Below is a small trained network, with its code and all its weights. Each question gives an input and a class and asks what happens when units are switched off, that is, made to give their printed mean instead of their output.

import numpy as np


def w(rows, s, z=0):
    codes = np.array(rows[::2]) - 128.0
    scale = np.full(codes.shape[1], s)
    scale[-1] = z or s
    return codes * scale


def f(y):
    return np.maximum(y, 0)


def log_softmax(a):
    a = a - a.max(-1, keepdims=True)
    return a - np.log(np.exp(a).sum(-1, keepdims=True))


def net(x, mask):
    res = np.array(x, float).reshape(1, 4) / 4 @ E
    y = f(res @ A[0][:, :-1].T + A[0][:, -1])
    res = res + np.where(mask, y, B[0][:, -1]) @ B[0][:, :-1]
    return log_softmax(res[-1] @ U[:, :-1].T + U[:, -1])


A, B = {}, {}
E = w([
[119,136,183,149,1,34,76,60,20,151],'x0',
[168,97,133,23,146,180,35,54,36,83],'x1',
[72,4,70,85,98,102,111,101,148,170],'x2',
[126,154,122,37,85,93,140,203,88,104],'x3',
],0.0079)
A[0] = w([
[105,153,211,142,75,81,122,94,98,173,64],'neuron 1',
[116,121,79,202,94,81,133,147,203,196,138],'neuron 2',
[216,254,232,205,196,117,105,189,54,120,40],'neuron 3',
[113,187,139,167,70,51,205,179,215,113,71],'neuron 4',
[120,120,46,102,170,196,155,164,191,108,2],'neuron 5',
[38,70,113,113,92,85,116,83,141,190,119],'neuron 6',
],0.0065,0.0017)
B[0] = w([
[34,238,137,99,69,57,178,131,163,148,206],'neuron 1',
[191,91,83,58,92,70,48,36,16,81,244],'neuron 2',
[83,58,95,106,255,72,107,205,80,186,245],'neuron 3',
[188,81,134,31,91,159,91,55,71,69,254],'neuron 4',
[71,229,230,94,52,124,67,149,194,200,237],'neuron 5',
[69,148,111,121,189,113,124,238,180,182,221],'neuron 6',
],0.0065,0.0067)
U = w([
[125,90,91,147,173,130,142,166,138,176,161],'0',
[94,220,209,141,102,141,129,112,204,156,44],'1',
[158,113,75,170,109,182,142,123,112,103,254],'2',
[218,66,130,99,108,171,89,43,104,2,38],'3',
],0.0086,0.0049)

Each question gives the input, the list of numbers given to net, and the class t.
The units are the neurons (one row each of A and B). Each row of codes is followed by its name. A weight is (code - 128) times the scale printed after its matrix; where a second scale follows, it is the last column's (A, B and U).
mask holds one flag per neuron, in row order. A switched-off neuron (its flag False) gives its mean, the last column of its row in B, instead of its output. The means were averaged over made-up inputs and are rounded, as every weight is.
A unit's drop is (log p(t) with every unit on - log p(t) with that unit switched off) / (log p(t) with every unit on - log p(t) with every unit switched off).
The circuit of an input: a set's keep is (log p(t) with only the set's units on - log p(t) with every unit switched off) / (log p(t) with every unit on - log p(t) with every unit switched off). Starting from all 6 units, units are removed one at a time, each time the one whose removal leaves the highest keep (on an exact tie, the one counted first), for as long as the keep stays at least 0.8.
circuit, biggest first: the units of the circuit, biggest drop first
most important unit: the unit with the biggest drop
top k neurons: the k neurons with the biggest drops, biggest first
drop of u: that unit's drop, to one decimal
input [7,-2,6,6], class 1: most important unit	neuron 1
input [-3,-8,7,4], class 3: top 4 neurons	(neuron 2; neuron 4; neuron 3; neuron 1)
input [5,5,3,2], class 1: circuit, biggest first	(neuron 2; neuron 1)
input [-5,-7,1,-4], class 3: circuit, biggest first	(neuron 2; neuron 4)
input [3,-7,5,-6], class 3: top 4 neurons	(neuron 2; neuron 4; neuron 3; neuron 5)
input [4,3,7,-3], class 0: top 4 neurons	(neuron 6; neuron 5; neuron 4; neuron 2)
input [1,-6,4,3], class 3: top 3 neurons	(neuron 4; neuron 2; neuron 3)
input [1,2,-4,1], class 0: top 3 neurons	(neuron 3; neuron 4; neuron 2)
input [7,-1,5,0], class 1: top 3 neurons	(neuron 1; neuron 3; neuron 4)
input [-3,7,7,6], class 0: top 3 neurons	(neuron 4; neuron 2; neuron 6)
input [-5,-4,1,-1], class 1: top 2 neurons	(neuron 5; neuron 3)
input [0,5,-5,-3], class 0: circuit, biggest first	(neuron 3; neuron 4)
input [5,-6,-2,2], class 3: top 4 neurons	(neuron 4; neuron 2; neuron 5; neuron 6)
input [-8,5,-7,2], class 1: top 2 neurons	(neuron 5; neuron 2)
input [8,6,8,8], class 0: top 2 neurons	(neuron 6; neuron 5)
input [-6,-6,3,-4], class 1: top neuron	(neuron 5)
input [-5,-8,1,2], class 3: circuit, biggest first	(neuron 4; neuron 2)
input [3,-8,-6,3], class 3: top 4 neurons	(neuron 4; neuron 2; neuron 6; neuron 5)
input [4,8,-6,-8], class 2: top 2 neurons	(neuron 4; neuron 2)
input [-8,5,-6,-4], class 1: top 2 neurons	(neuron 5; neuron 2)
input [5,4,-2,-5], class 1: circuit, biggest first	(neuron 2)
input [-2,-8,-8,-4], class 0: drop of neuron 3	2.6
input [5,-7,-6,-5], class 3: drop of neuron 4	0.7
input [3,-5,-1,-3], class 3: drop of neuron 4	0.3
input [-4,-8,5,1], class 3: drop of neuron 2	0.5
